Below are the code and all the weights of a small trained network. Each question names an input and a class and asks about switching units off, where a switched-off unit gives its printed mean instead of its output.

import numpy as np


def w(rows, s, z=0):
    codes = np.array(rows[::2]) - 128.0
    scale = np.full(codes.shape[1], s)
    scale[-1] = z or s
    return codes * scale


def f(y):
    return np.maximum(y, 0)


def log_softmax(a):
    a = a - a.max(-1, keepdims=True)
    return a - np.log(np.exp(a).sum(-1, keepdims=True))


def net(x, mask):
    res = np.array(x, float).reshape(1, 2) / 4 @ E
    y = f(res @ A[0][:, :-1].T + A[0][:, -1])
    res = res + np.where(mask, y, B[0][:, -1]) @ B[0][:, :-1]
    return log_softmax(res[-1] @ U[:, :-1].T + U[:, -1])


A, B = {}, {}
E = w([
[137,233,125,138,116,130,209],'x0',
[196,81,161,187,97,89,5],'x1',
],0.017)
A[0] = w([
[98,3,144,116,154,151,127,175],'neuron 1',
[107,49,107,122,120,136,98,227],'neuron 2',
[99,171,146,69,167,136,172,133],'neuron 3',
[162,175,193,205,95,85,141,123],'neuron 4',
[49,37,119,69,138,155,158,146],'neuron 5',
[210,239,92,153,94,123,73,134],'neuron 6',
[144,100,130,142,98,102,111,148],'neuron 7',
[59,152,74,112,122,150,188,183],'neuron 8',
[122,162,96,139,94,91,136,69],'neuron 9',
[64,57,174,56,157,158,160,167],'neuron 10',
[172,90,146,192,118,153,79,121],'neuron 11',
[201,146,149,171,121,87,100,173],'neuron 12',
[156,139,166,185,99,145,72,142],'neuron 13',
[107,49,107,145,138,103,119,94],'neuron 14',
[160,124,93,149,129,98,78,103],'neuron 15',
[139,97,85,123,130,143,175,75],'neuron 16',
[94,179,165,140,197,164,187,254],'neuron 17',
[87,87,188,140,104,179,160,77],'neuron 18',
[106,144,101,189,121,114,141,82],'neuron 19',
[71,55,79,61,175,117,139,114],'neuron 20',
[144,140,127,117,134,144,115,76],'neuron 21',
],0.012,0.0039)
B[0] = w([
[148,76,143,118,200,150,115,232],'neuron 1',
[102,185,156,38,166,177,38,222],'neuron 2',
[100,155,89,121,92,77,141,226],'neuron 3',
[136,166,94,219,140,165,128,195],'neuron 4',
[160,185,138,209,202,151,129,209],'neuron 5',
[151,211,147,195,143,168,124,207],'neuron 6',
[116,187,124,75,105,134,106,185],'neuron 7',
[129,202,112,110,106,77,145,249],'neuron 8',
[117,104,143,128,135,148,115,155],'neuron 9',
[154,216,125,141,189,139,120,204],'neuron 10',
[122,130,95,130,75,100,197,234],'neuron 11',
[137,138,130,114,42,139,118,218],'neuron 12',
[129,149,150,116,58,127,157,219],'neuron 13',
[135,67,136,169,148,143,120,193],'neuron 14',
[117,87,108,177,74,111,172,195],'neuron 15',
[91,127,135,138,98,126,146,160],'neuron 16',
[138,167,143,123,31,171,105,248],'neuron 17',
[132,112,128,131,107,107,141,146],'neuron 18',
[127,108,121,140,131,138,109,146],'neuron 19',
[144,141,99,250,178,116,143,198],'neuron 20',
[104,119,135,137,151,120,136,128],'neuron 21',
],0.023,0.016)
U = w([
[158,127,194,167,91,193,115,38],'0',
[116,27,141,180,132,83,198,4],'1',
[121,205,98,162,72,74,195,226],'2',
[91,34,185,40,86,110,125,61],'3',
[133,82,175,142,255,133,102,76],'4',
],0.0095,0.0025)

Each question gives the input, the list of numbers given to net, and the class t.
The units are the neurons (one row each of A and B). Each row of codes is followed by its name. A weight is (code - 128) times the scale printed after its matrix; where a second scale follows, it is the last column's (A, B and U).
mask holds one flag per neuron, in row order. A switched-off neuron (its flag False) gives its mean, the last column of its row in B, instead of its output. The means were averaged over made-up inputs and are rounded, as every weight is.
A unit's drop is (log p(t) with every unit on - log p(t) with that unit switched off) / (log p(t) with every unit on - log p(t) with every unit switched off).
unit that matters most: the unit with the biggest drop
k most important neurons: the k neurons with the biggest drops, biggest first
drop when u is switched off: that unit's drop, to one decimal
input [-7,4], class 3: 2 most important neurons => (neuron 2; neuron 6)
input [-1,0], class 4: unit that matters most => neuron 17
input [-8,4], class 0: 3 most important neurons => (neuron 2; neuron 11; neuron 13)
input [6,3], class 0: 3 most important neurons => (neuron 8; neuron 3; neuron 11)
input [-8,5], class 3: 2 most important neurons => (neuron 2; neuron 6)
input [-5,2], class 4: 2 most important neurons => (neuron 17; neuron 1)
input [-3,6], class 0: 3 most important neurons => (neuron 8; neuron 3; neuron 2)
input [-6,3], class 0: 2 most important neurons => (neuron 2; neuron 11)
input [2,1], class 0: drop when neuron 11 is switched off => 0.5
input [4,2], class 0: drop when neuron 11 is switched off => 0.4
input [-6,2], class 4: drop when neuron 17 is switched off => 0.2
